The rows lie along a hidden order. The number after each row says roughly how far along it the row is, from 0 to 20. A new part has a new order.
[ 17.8   7.8  -0.1  -9.6   3.2   3.7  18.2   4.0   3.5  -2.7  -2.8   5.2
  13.3  -0.5  31.3  10.1   7.2  11.1  27.8 -30.4  -0.2]	7
[ 56.2 -10.9  20.4   7.2  -5.0 -14.3   5.2  15.7 -50.8   1.9   7.9  29.0
 -29.9   5.1 -40.0  -6.3   9.9   9.9 -26.0 -42.9  -5.4]	15
[-15.3  -5.3   8.8  -7.2   0.3  -1.0   7.6   6.5 -22.4   4.5  -0.7  11.4
   3.4   0.7   4.2  -8.6   5.6  12.4 -24.3  -8.2  -1.3]	2
[-40.1  12.5  -1.5 -15.6  -3.7   2.7  14.4  16.0 -22.9   9.1 -12.1  18.7
  34.4  -4.0   1.9  -2.4  10.1   4.4 -27.2  18.4  -2.9]	20
[  6.0   5.5  -1.5  -7.9   1.0   1.9  25.0  14.1   1.4  -1.4  -5.2  24.1
  14.6  -0.6  25.7  10.6   8.0  17.1  26.9 -32.4  -1.1]	6
[ 71.1  -5.6   1.1  -3.2   4.7   0.2  27.2   2.8 -12.7  -9.5   7.9  -3.9
  -1.8   2.6  40.3  16.2   6.4  27.8  57.5 -71.4  -0.3]	9
[ 21.7   2.1   9.3  -4.5  -5.8  -5.6  19.2  23.7 -47.6   4.2  -4.5  29.4
  11.8   0.1  -7.3   4.1  11.1  16.3  -2.5 -33.4  -4.9]	4
[ 27.9   4.6   7.6  -3.6  -6.0  -6.1  20.9  24.2 -34.7   3.4  -4.3  28.6
   6.8  -0.1  -6.0   8.2  11.7  15.8  -0.3 -21.8  -5.5]	4
[ 26.3  -3.8  10.2  -5.1  -5.0  -7.0  22.6  24.6 -48.2   4.5  -2.1  26.5
   4.6   1.0  -0.7   3.1   9.8  16.1  -7.4 -37.3  -5.9]	3
[ 32.2 -12.1  11.1   2.5  -5.2  -6.6  15.8  14.0 -30.1   0.1   6.0  18.6
 -17.3   2.1 -15.4  -1.1   8.3  16.6  -8.2 -32.9  -3.2]	0
[ 49.8  -9.3   1.6   2.9   6.0   0.1  17.4  -5.6  16.2  -9.2   8.2 -11.4
  -8.3   3.7  32.3  10.0   2.2  20.4  35.8 -55.0   1.4]	11
[ 28.9  -6.7   9.8  -2.9  -3.7  -7.7  19.7  14.4 -30.1   3.3   1.0  27.3
  -3.5   2.5 -10.1  -1.9  10.1  17.2 -17.8 -32.5  -4.7]	1
[ 49.2   5.7   1.2  -5.4   0.8  -1.1  28.2  11.8  -1.1  -3.9  -1.2   3.9
  13.4   1.1  39.0  17.2   6.4  20.6  52.6 -50.6  -1.4]	8
[  8.8  -1.3  -5.2 -17.4   8.0   9.1  33.2   1.8   2.1  -4.0  -1.1  -4.8
  22.6  -0.1  61.1   8.8   9.3  33.2  26.5 -56.9   1.0]	7
[ 34.8   2.6  14.8   5.5 -10.4 -11.9  -3.3  16.4 -36.0   4.1  -2.8  34.8
  -8.5   0.3 -43.4   5.6   7.0   6.4  -9.5  -3.6  -8.5]	3
[-11.0   2.7   8.6 -11.8  -6.1  -5.1  25.5  28.5 -71.9  10.2  -9.1  30.5
  23.4  -1.3 -14.2  -0.7  16.0  17.2 -43.7  -5.4  -6.1]	19

Next part:
[ 17.5 -10.9  34.5   6.4  35.3  17.2  18.1 -29.5   6.9 -10.6 -58.4  33.5
   8.7  13.0  62.7 -10.9   1.2 -10.2  29.8  36.1  35.9  37.3  26.3]	4
[  5.8  22.0  21.4   4.0 -64.1  30.3  12.2   4.5 -10.4  -7.3  50.9  65.2
 -21.6 -19.4  16.0 -63.0  -2.9  14.9  47.2  50.5  23.8   3.3  23.9]	6
[  1.0 -30.6   1.5 -18.3  13.0  -4.2  73.5 -22.2  -3.7  21.8 -36.1 -27.2
 -55.8 -41.5  -1.4 -80.7  18.9  19.6  30.7  20.8 -10.0  19.3  -1.2]	18
[-15.2 -24.4  14.0  -1.9 -34.6   4.3  -6.1 -20.0 -28.5   7.2 -26.5  -6.7
 -19.8 -25.5  22.2 -40.2 -53.3 -55.2 -28.4  29.8 -21.0  23.1  38.8]	2
[ -8.5 -25.7   4.8  25.6  27.6 -16.9 -99.9  14.2   5.4  24.4 -18.3 -25.3
  -3.5  17.4 -36.4 -53.6  75.4  50.4  21.6  -8.2  28.3 -26.5   9.7]	11
[ 46.9  21.6  -3.8 -13.9  34.7 -10.5  57.7   1.5 -13.1   5.9 -45.9 -18.6
   3.7  33.3  20.9 -23.6  23.8  46.4 -42.3   7.5   7.3  -1.9  20.0]	0
[ 10.2 -53.6   4.9 -23.6  32.8 -64.4  17.4 -53.6  13.0  17.2  -8.0  34.3
 -23.3 -16.3  -4.1 -12.0  70.7  32.3  28.4 -35.2 -12.2 -23.8  -8.6]	20
[-11.3  10.8 -37.5  36.6  45.4 -21.3  71.3  30.0  -2.7   9.0  29.9   2.5
  10.3  -4.8 -13.6   7.4   6.2  85.6  24.6 -62.1  11.7   8.7  -7.6]	6
[-14.0   6.2  -3.2 -41.3 -48.8 -38.0  50.2   6.3   6.6   9.7 -36.5  60.8
  15.4  20.7 -58.7  15.9  -0.3  41.9  -9.1 -19.8  13.8 -52.4  46.8]	20
[ -3.4 -20.8 -11.0  20.4  94.1 -57.0 -11.0  16.2 -24.1 -18.4  27.2 -23.4
  23.1  -9.1  15.5 -51.5 -13.9  42.4  36.8  -1.9  16.4 -29.2  -6.7]	1
[  4.9 -18.6  -3.3 -41.3 -46.0  56.7  51.2  25.1  -7.3  -8.4  12.7 -34.3
 -71.2   0.3  -8.6  47.0  46.5 -31.7  23.3  16.8   3.4  46.6  -8.0]	6
[  9.2  23.1 -15.0  28.2  17.2  26.2 -30.7 -39.2  12.6  14.6 -17.0 -21.8
 -12.5  -5.4  23.0  23.9 -16.8   1.6  43.3  20.5   8.5  23.8 -66.4]	7
[  2.4  21.8  10.2  23.8 -27.6  14.2  22.1 -19.5   1.5  33.0 -25.0  86.7
  27.7  35.9  20.5  87.9  -4.8  -6.5 -44.4 -16.9  -0.9 -10.9  -1.5]	3
[  3.0  34.1 -38.4   1.0 -53.2 -40.3 -10.6  39.4  29.5  11.2 -44.6  -3.1
  31.4  32.6 -20.1 -21.2   2.6  45.0  45.9  -8.0  22.9 -33.0  -7.5]	15
[-26.9  -4.0  44.1   3.9 -32.3  44.1 -16.4 -11.7  -9.0   6.0  -0.1  69.1
 -18.0   3.5 -43.6 -20.1  13.2 -19.2  31.0  28.2  41.1 -21.4  10.8]	17
[  9.9 -19.8 -36.8 -10.9  18.1 -60.4   7.3  35.9 -14.9 -14.2  46.1 -55.6
   8.8 -20.4 -18.8 -44.6 -30.6  38.9  -7.3 -41.8 -25.5  -1.1   5.7]	1
[  4.2   9.3  14.7  -4.1  -9.6 -57.7 -65.6  14.7 -12.8 -37.7  28.1  13.0
 -75.5 -17.8 -11.8 -23.9  22.7   3.0  36.4  22.3  30.0  30.7  10.0]	5
[ -1.4  12.7   4.9  19.4  75.7  -1.7  48.5 -74.1  -3.3  22.2  12.5  34.8
  24.6 -22.2  -3.0  -6.6 -62.4  19.3 -11.3  11.9  10.4 -40.0 -15.7]	12
